Below is a small trained network, with its code and all its weights. Each question gives an input and a class and asks what happens when units are switched off, that is, made to give their printed mean instead of their output.

import numpy as np


def w(rows, s, z=0):
    codes = np.array(rows[::2]) - 128.0
    scale = np.full(codes.shape[1], s)
    scale[-1] = z or s
    return codes * scale


def f(y):
    return y / 2 * (1 + np.tanh(0.7978845608 * (y + 0.044715 * y**3)))


def log_softmax(a):
    a = a - a.max(-1, keepdims=True)
    return a - np.log(np.exp(a).sum(-1, keepdims=True))


def net(x, mask):
    res = np.array(x, float).reshape(1, 6) / 4 @ E
    y = f(res @ A[0][:, :-1].T + A[0][:, -1])
    res = res + np.where(mask, y, B[0][:, -1]) @ B[0][:, :-1]
    return log_softmax(res[-1] @ U[:, :-1].T + U[:, -1])


A, B = {}, {}
E = w([
[150,180,156,162,102,207,152,109,106,107,205],'x0',
[156,92,178,124,3,89,152,194,130,140,158],'x1',
[77,149,70,164,121,99,121,182,2,70,139],'x2',
[129,152,92,37,169,140,242,152,70,247,158],'x3',
[50,142,170,77,213,78,145,154,147,88,146],'x4',
[110,45,157,78,71,156,35,80,115,146,153],'x5',
],0.0089)
A[0] = w([
[155,122,36,85,145,53,173,132,116,193,67,170],'n0',
[135,119,167,245,120,90,157,167,147,26,98,151],'n1',
[133,68,235,119,136,113,78,74,210,48,101,189],'n2',
[67,254,88,111,157,144,174,134,84,89,156,165],'n3',
[181,133,144,92,37,165,198,129,154,196,165,151],'n4',
[156,144,103,220,144,140,73,147,97,96,87,202],'n5',
[46,212,101,91,239,173,142,45,52,114,181,253],'n6',
[95,93,141,77,179,62,118,104,200,161,191,117],'n7',
[130,59,234,80,178,200,145,134,191,150,118,193],'n8',
[79,50,184,168,64,31,94,160,47,95,157,200],'n9',
[84,61,78,69,69,77,43,175,87,122,165,188],'n10',
[88,169,87,83,177,149,201,169,77,153,188,166],'n11',
],0.0077,0.0041)
B[0] = w([
[59,79,51,134,114,105,193,188,129,174,26,201],'n0',
[163,133,126,182,50,89,116,166,147,34,154,205],'n1',
[108,117,174,119,91,122,17,113,184,106,155,220],'n2',
[108,144,170,166,156,136,208,122,140,125,192,208],'n3',
[227,114,107,110,98,163,154,126,143,175,128,208],'n4',
[139,161,62,168,90,169,65,141,83,12,156,190],'n5',
[114,161,108,171,199,127,148,80,129,124,180,247],'n6',
[96,122,173,131,150,114,137,159,159,124,77,173],'n7',
[135,183,136,53,142,133,151,102,221,197,119,197],'n8',
[117,36,192,78,91,138,162,124,100,78,180,216],'n9',
[97,75,153,98,177,183,59,129,53,120,114,201],'n10',
[134,142,137,143,189,123,255,176,70,217,188,215],'n11',
],0.0085,0.013)
U = w([
[115,158,205,64,129,108,53,105,255,149,135,181],'0',
[112,175,137,151,196,117,166,130,96,177,201,149],'1',
[121,134,181,15,103,108,133,190,55,162,122,4],'2',
[61,97,56,83,116,53,160,154,116,170,43,101],'3',
[129,183,6,137,153,211,83,55,75,92,117,223],'4',
[128,166,132,196,53,74,107,150,128,27,162,105],'5',
[248,129,124,104,76,159,122,99,146,184,134,79],'6',
[84,38,150,97,128,147,72,90,94,85,164,124],'7',
],0.0095,0.0017)

Each question gives the input, the list of numbers given to net, and the class t.
The units are the neurons (one row each of A and B). Each row of codes is followed by its name. A weight is (code - 128) times the scale printed after its matrix; where a second scale follows, it is the last column's (A, B and U).
mask holds one flag per neuron, in row order. A switched-off neuron (its flag False) gives its mean, the last column of its row in B, instead of its output. The means were averaged over made-up inputs and are rounded, as every weight is.
A unit's drop is (log p(t) with every unit on - log p(t) with that unit switched off) / (log p(t) with every unit on - log p(t) with every unit switched off).
The circuit of an input: a set's keep is (log p(t) with only the set's units on - log p(t) with every unit switched off) / (log p(t) with every unit on - log p(t) with every unit switched off). Starting from all 12 units, units are removed one at a time, each time the one whose removal leaves the highest keep (on an exact tie, the one counted first), for as long as the keep stays at least 0.8.
units of the circuit, in order: the units of the circuit, biggest drop first
k most important neurons: the k neurons with the biggest drops, biggest first
drop of u: that unit's drop, to one decimal
input [-7,5,0,-8,-6,4], class 7: units of the circuit, in order => [n10]
input [-5,-8,-4,3,-5,7], class 0: 3 most important neurons => [n11 n8 n5]
input [7,8,-6,4,8,5], class 0: 2 most important neurons => [n8 n7]
input [-6,-7,7,-4,8,-6], class 5: 2 most important neurons => [n1 n5]
input [-4,-3,8,8,-1,6], class 1: 3 most important neurons => [n11 n6 n3]
input [6,-8,7,2,-3,1], class 1: 2 most important neurons => [n3 n11]
input [2,-6,-1,-8,0,5], class 5: 2 most important neurons => [n5 n1]
input [4,-5,-8,-4,-2,-8], class 0: 2 most important neurons => [n8 n2]
input [1,1,5,4,-6,4], class 2: 2 most important neurons => [n6 n2]
input [6,5,-3,-8,5,8], class 0: 2 most important neurons => [n2 n8]
input [5,4,-1,6,-4,-2], class 6: 2 most important neurons => [n4 n6]
input [-7,-1,7,-8,-2,3], class 7: drop of n10 => 3.5
input [-7,-8,-5,7,2,6], class 3: drop of n0 => 0.9
input [-4,-7,-1,-8,-7,-7], class 5: drop of n1 => 0.2
input [-5,-3,-6,6,-6,-2], class 3: units of the circuit, in order => [n0]
